Below is a small trained network, with its code and all its weights. Each question gives an input and a class and asks what happens when units are switched off, that is, made to give their printed mean instead of their output.

import numpy as np


def w(rows, s, z=0):
    codes = np.array(rows[::2]) - 128.0
    scale = np.full(codes.shape[1], s)
    scale[-1] = z or s
    return codes * scale


def f(y):
    return y / 2 * (1 + np.tanh(0.7978845608 * (y + 0.044715 * y**3)))


def log_softmax(a):
    a = a - a.max(-1, keepdims=True)
    return a - np.log(np.exp(a).sum(-1, keepdims=True))


def net(x, mask):
    res = np.array(x, float).reshape(1, 3) / 4 @ E
    y = f(res @ A[0][:, :-1].T + A[0][:, -1])
    res = res + np.where(mask, y, B[0][:, -1]) @ B[0][:, :-1]
    return log_softmax(res[-1] @ U[:, :-1].T + U[:, -1])


A, B = {}, {}
E = w([
[132,68,255,8,83,157,30],'x0',
[71,241,235,160,141,125,220],'x1',
[242,170,165,205,27,227,101],'x2',
],0.0068)
A[0] = w([
[133,174,51,202,166,96,203,176],'n1',
[135,252,253,147,141,84,206,92],'n2',
[179,132,153,240,37,185,92,158],'n3',
[59,101,145,79,229,47,139,106],'n4',
[63,214,255,176,155,143,181,161],'n5',
[161,130,133,182,34,204,144,53],'n6',
[39,101,78,58,158,51,168,79],'n7',
[181,42,21,96,113,122,59,250],'n8',
[120,148,230,26,91,105,97,208],'n9',
[51,79,51,47,221,75,129,143],'n10',
[173,184,123,164,29,180,105,91],'n11',
[88,187,14,208,158,189,179,69],'n12',
[133,151,20,214,179,77,171,138],'n13',
[237,70,75,198,96,229,56,117],'n14',
[129,187,59,181,173,103,135,155],'n15',
[57,76,236,8,96,180,60,99],'n16',
[202,146,155,171,69,197,152,101],'n17',
],0.0055,0.0023)
B[0] = w([
[209,143,150,145,45,183,95,229],'n1',
[167,87,57,163,43,2,133,239],'n2',
[95,192,232,88,172,71,136,237],'n3',
[114,202,192,47,122,149,93,212],'n4',
[144,47,81,211,40,35,134,248],'n5',
[55,203,188,46,193,118,76,188],'n6',
[102,208,174,60,136,108,95,201],'n7',
[108,36,142,223,71,42,140,232],'n8',
[197,94,126,171,46,196,63,230],'n9',
[136,191,206,68,153,67,104,233],'n10',
[65,184,174,86,194,69,96,199],'n11',
[208,160,109,80,74,193,100,213],'n12',
[220,188,147,121,31,154,79,224],'n13',
[127,149,158,84,118,36,119,230],'n14',
[160,150,173,123,91,203,109,186],'n15',
[244,154,99,116,41,194,41,254],'n16',
[100,192,180,48,193,81,158,202],'n17',
],0.0056,0.0057)
U = w([
[106,218,190,44,169,91,114,116],'0',
[202,153,103,118,55,254,83,102],'1',
[138,64,92,171,78,10,128,161],'2',
[120,83,149,166,147,184,163,253],'3',
[92,104,70,126,198,175,168,31],'4',
[41,111,51,158,196,238,151,23],'5',
],0.0076,0.0045)

Each question gives the input, the list of numbers given to net, and the class t.
The units are the neurons (one row each of A and B). Each row of codes is followed by its name. A weight is (code - 128) times the scale printed after its matrix; where a second scale follows, it is the last column's (A, B and U).
mask holds one flag per neuron, in row order. A switched-off neuron (its flag False) gives its mean, the last column of its row in B, instead of its output. The means were averaged over made-up inputs and are rounded, as every weight is.
A unit's drop is (log p(t) with every unit on - log p(t) with that unit switched off) / (log p(t) with every unit on - log p(t) with every unit switched off).
The circuit of an input: a set's keep is (log p(t) with only the set's units on - log p(t) with every unit switched off) / (log p(t) with every unit on - log p(t) with every unit switched off). Starting from the 12 units with the biggest drops (on a tie, the unit counted first), units are removed one at a time, each time the one whose removal leaves the highest keep (on an exact tie, the one counted first), for as long as the keep stays at least 0.8.
units of the circuit, in order: the units of the circuit, biggest drop first
most important unit: the unit with the biggest drop
top k neurons: the k neurons with the biggest drops, biggest first
drop when u is switched off: that unit's drop, to one decimal
input [4,5,2], class 2: top 2 neurons -> [n5 n2]
input [6,-8,7], class 2: units of the circuit, in order -> [n8]
input [2,-2,-1], class 3: top 3 neurons -> [n2 n5 n13]
input [2,6,-3], class 2: units of the circuit, in order -> [n5 n2]
input [-8,8,3], class 1: top 4 neurons -> [n12 n1 n13 n15]
input [-8,7,4], class 1: top 4 neurons -> [n12 n1 n13 n15]
input [-7,-6,1], class 1: top 2 neurons -> [n13 n12]
input [-1,-2,-2], class 3: top 2 neurons -> [n2 n5]
input [-6,0,-7], class 0: top 2 neurons -> [n10 n7]
input [8,1,-5], class 1: top 2 neurons -> [n16 n9]
input [-5,8,-1], class 2: top 2 neurons -> [n2 n5]
input [-2,2,0], class 3: top 2 neurons -> [n16 n14]
input [8,2,-4], class 1: top 2 neurons -> [n16 n9]
input [2,-7,-8], class 0: units of the circuit, in order -> [n10]
input [-4,8,-6], class 2: top 2 neurons -> [n5 n2]
input [0,4,1], class 2: drop when n2 is switched off -> 0.2
input [3,4,-3], class 2: drop when n5 is switched off -> 0.2
input [2,-1,2], class 3: drop when n7 is switched off -> 0.1
input [-8,5,-2], class 1: drop when n1 is switched off -> 0.1
input [2,-8,7], class 2: most important unit -> n8
